Below are the code and all the weights of a small trained network. Each question names an input and a target symbol and asks about switching units off, where a switched-off unit gives its printed mean instead of its output.

import numpy as np


def w(rows, s, z=0):
    codes = np.array(rows[::2]) - 128.0
    scale = np.full(codes.shape[1], s)
    scale[-1] = z or s
    return codes * scale


def f(y):
    return y / 2 * (1 + np.tanh(0.7978845608 * (y + 0.044715 * y**3)))


def softmax(a):
    e = np.exp(a - a.max(-1, keepdims=True))
    return e / e.sum(-1, keepdims=True)


def log_softmax(a):
    a = a - a.max(-1, keepdims=True)
    return a - np.log(np.exp(a).sum(-1, keepdims=True))


def net(x, mask):
    ids = ['ΔΣΦΩξψ'.index(c) for c in x.split()]
    T = len(ids)
    res = E[ids] + P[:T]
    r = res
    for j in range(2):
        rows = slice(2 * j, 2 * j + 2)
        q, k, v = (r @ M[0][rows].T for M in (Q, K, V))
        z = softmax(np.where(np.tri(T) > 0, q @ k.T / 2**0.5, -1e9)) @ v
        o = O[0][rows]
        res = res + np.where(mask[j], z, o[:, -1]) @ o[:, :-1]
    y = f(res @ A[0][:, :-1].T + A[0][:, -1])
    res = res + np.where(mask[2:6], y, B[0][:, -1]) @ B[0][:, :-1]
    return log_softmax(res[-1] @ U[:, :-1].T + U[:, -1])


Q, K, V, O, A, B = {}, {}, {}, {}, {}, {}
E = w([
[143,35,163,129,217,78,113,81],'Δ',
[158,31,147,163,231,238,124,175],'Σ',
[82,102,35,154,101,132,162,211],'Φ',
[146,135,100,70,62,189,203,65],'Ω',
[29,234,164,51,152,148,122,125],'ξ',
[100,99,1,71,125,102,159,165],'ψ',
],0.0099)
P = w([
[1,84,36,97,235,222,156,112],'0',
[126,94,88,95,214,118,220,151],'1',
[125,87,140,108,151,111,187,147],'2',
[134,101,166,108,133,119,158,133],'3',
[147,110,173,99,129,114,135,138],'4',
[153,122,163,122,117,114,123,131],'5',
[165,143,128,144,127,105,121,126],'6',
[166,145,162,138,120,128,104,123],'7',
[169,145,148,151,124,126,98,109],'8',
[175,157,134,163,119,122,93,120],'9',
],0.0056)
Q[0] = w([
[223,97,79,153,130,225,173,164],'h1',
[249,142,179,214,124,93,1,70],'h1',
[70,169,131,56,49,168,178,71],'h2',
[83,163,121,52,23,78,111,61],'h2',
],0.005)
K[0] = w([
[143,104,135,164,136,224,118,162],'h1',
[169,68,110,164,155,89,168,143],'h1',
[116,196,100,48,63,154,206,122],'h2',
[122,189,120,98,3,85,229,158],'h2',
],0.007)
V[0] = w([
[94,150,145,90,148,253,143,100],'h1',
[28,150,52,32,106,103,152,117],'h1',
[139,82,73,176,150,234,173,249],'h2',
[151,74,156,87,189,53,89,27],'h2',
],0.0075)
O[0] = w([
[207,97,175,219,139,209,240,161,227],'h1',
[23,178,116,76,141,148,254,90,240],'h1',
[135,104,145,107,168,170,122,230,254],'h2',
[116,87,206,70,219,41,128,42,207],'h2',
],0.0069,0.004)
A[0] = w([
[234,109,168,164,144,108,1,132,99],'n1',
[142,183,116,92,48,169,184,110,252],'n2',
[24,198,97,83,119,88,110,162,203],'n3',
[132,142,179,84,125,25,53,17,70],'n4',
],0.0069,0.0021)
B[0] = w([
[136,180,46,68,47,192,39,202,180],'n1',
[164,170,134,171,54,181,177,87,254],'n2',
[11,150,107,105,172,254,67,75,202],'n3',
[139,213,37,44,17,171,68,244,227],'n4',
],0.0075,0.0035)
U = w([
[109,45,181,142,254,102,163,73,232],'Δ',
[179,129,151,80,130,95,133,185,219],'Σ',
[119,173,48,105,28,174,41,182,68],'Φ',
[131,161,101,166,112,100,155,134,5],'Ω',
[191,136,127,164,45,134,180,65,164],'ξ',
[74,236,167,127,161,159,115,83,44],'ψ',
],0.0094,0.0029)

Each question gives the input, a string of symbols that net reads in full, and the target symbol t.
The units are the heads (2 rows each of Q, K, V and O) and the neurons (one row each of A and B). Each row of codes is followed by its name. A weight is (code - 128) times the scale printed after its matrix; where a second scale follows, it is the last column's (O, A, B and U).
mask holds one flag per unit, heads first, then neurons. A switched-off unit (its flag False) gives its mean, the last column of its rows in O or B, instead of its output. The means were averaged over made-up inputs and are rounded, as every weight is.
A unit's drop is (log p(t) with every unit on - log p(t) with that unit switched off) / (log p(t) with every unit on - log p(t) with every unit switched off).
The circuit of an input: a set's keep is (log p(t) with only the set's units on - log p(t) with every unit switched off) / (log p(t) with every unit on - log p(t) with every unit switched off). Starting from all 6 units, units are removed one at a time, each time the one whose removal leaves the highest keep (on an exact tie, the one counted first), for as long as the keep stays at least 0.8.
units of the circuit, in order: the units of the circuit, biggest drop first
heads that matter: for each layer, one digit per head in row order, 1 if its drop is at least 0.15 and else 0, layers parted by /
drop when u is switched off: that unit's drop, to one decimal
input ξ Δ ψ, target ξ: units of the circuit, in order -> (h1 n2)
input ψ Φ Ω Ω Δ ξ Φ Σ Φ Δ, target Σ: units of the circuit, in order -> (h1 n3 n4 n1)
input ψ Δ Δ Σ Φ Φ Ω Σ Σ, target Φ: heads that matter -> 10
input ξ ξ Ω Φ ξ Δ Δ Ω Δ, target Φ: units of the circuit, in order -> (n4 h2 h1)
input ξ Φ ξ Σ ψ, target ξ: units of the circuit, in order -> (h1 h2 n2 n4)
input ξ Σ ξ ξ Φ, target ξ: heads that matter -> 11
input Φ Φ Δ ξ Δ, target Σ: units of the circuit, in order -> (n4 h1 h2 n3)
input Σ Δ Ω Δ Ω Δ Δ ψ, target Δ: units of the circuit, in order -> (n4 n1)
input Φ Δ ψ Δ Δ, target Φ: units of the circuit, in order -> (n4 h1 h2)
input Δ ψ Σ Δ Σ Φ, target Δ: heads that matter -> 00
input ξ ξ Σ Δ Δ ψ, target Δ: heads that matter -> 00
input ξ Φ Φ, target ξ: units of the circuit, in order -> (h1 n2 h2 n4)
input Φ ψ Σ Ω ξ Σ Φ ξ Σ, target Φ: heads that matter -> 11
input Φ Σ Φ Σ, target Σ: drop when h2 is switched off -> 0.7
input ξ Δ Δ ξ Φ, target Δ: drop when h2 is switched off -> 0.1
input ψ Φ ψ, target ψ: drop when n3 is switched off -> 0.6
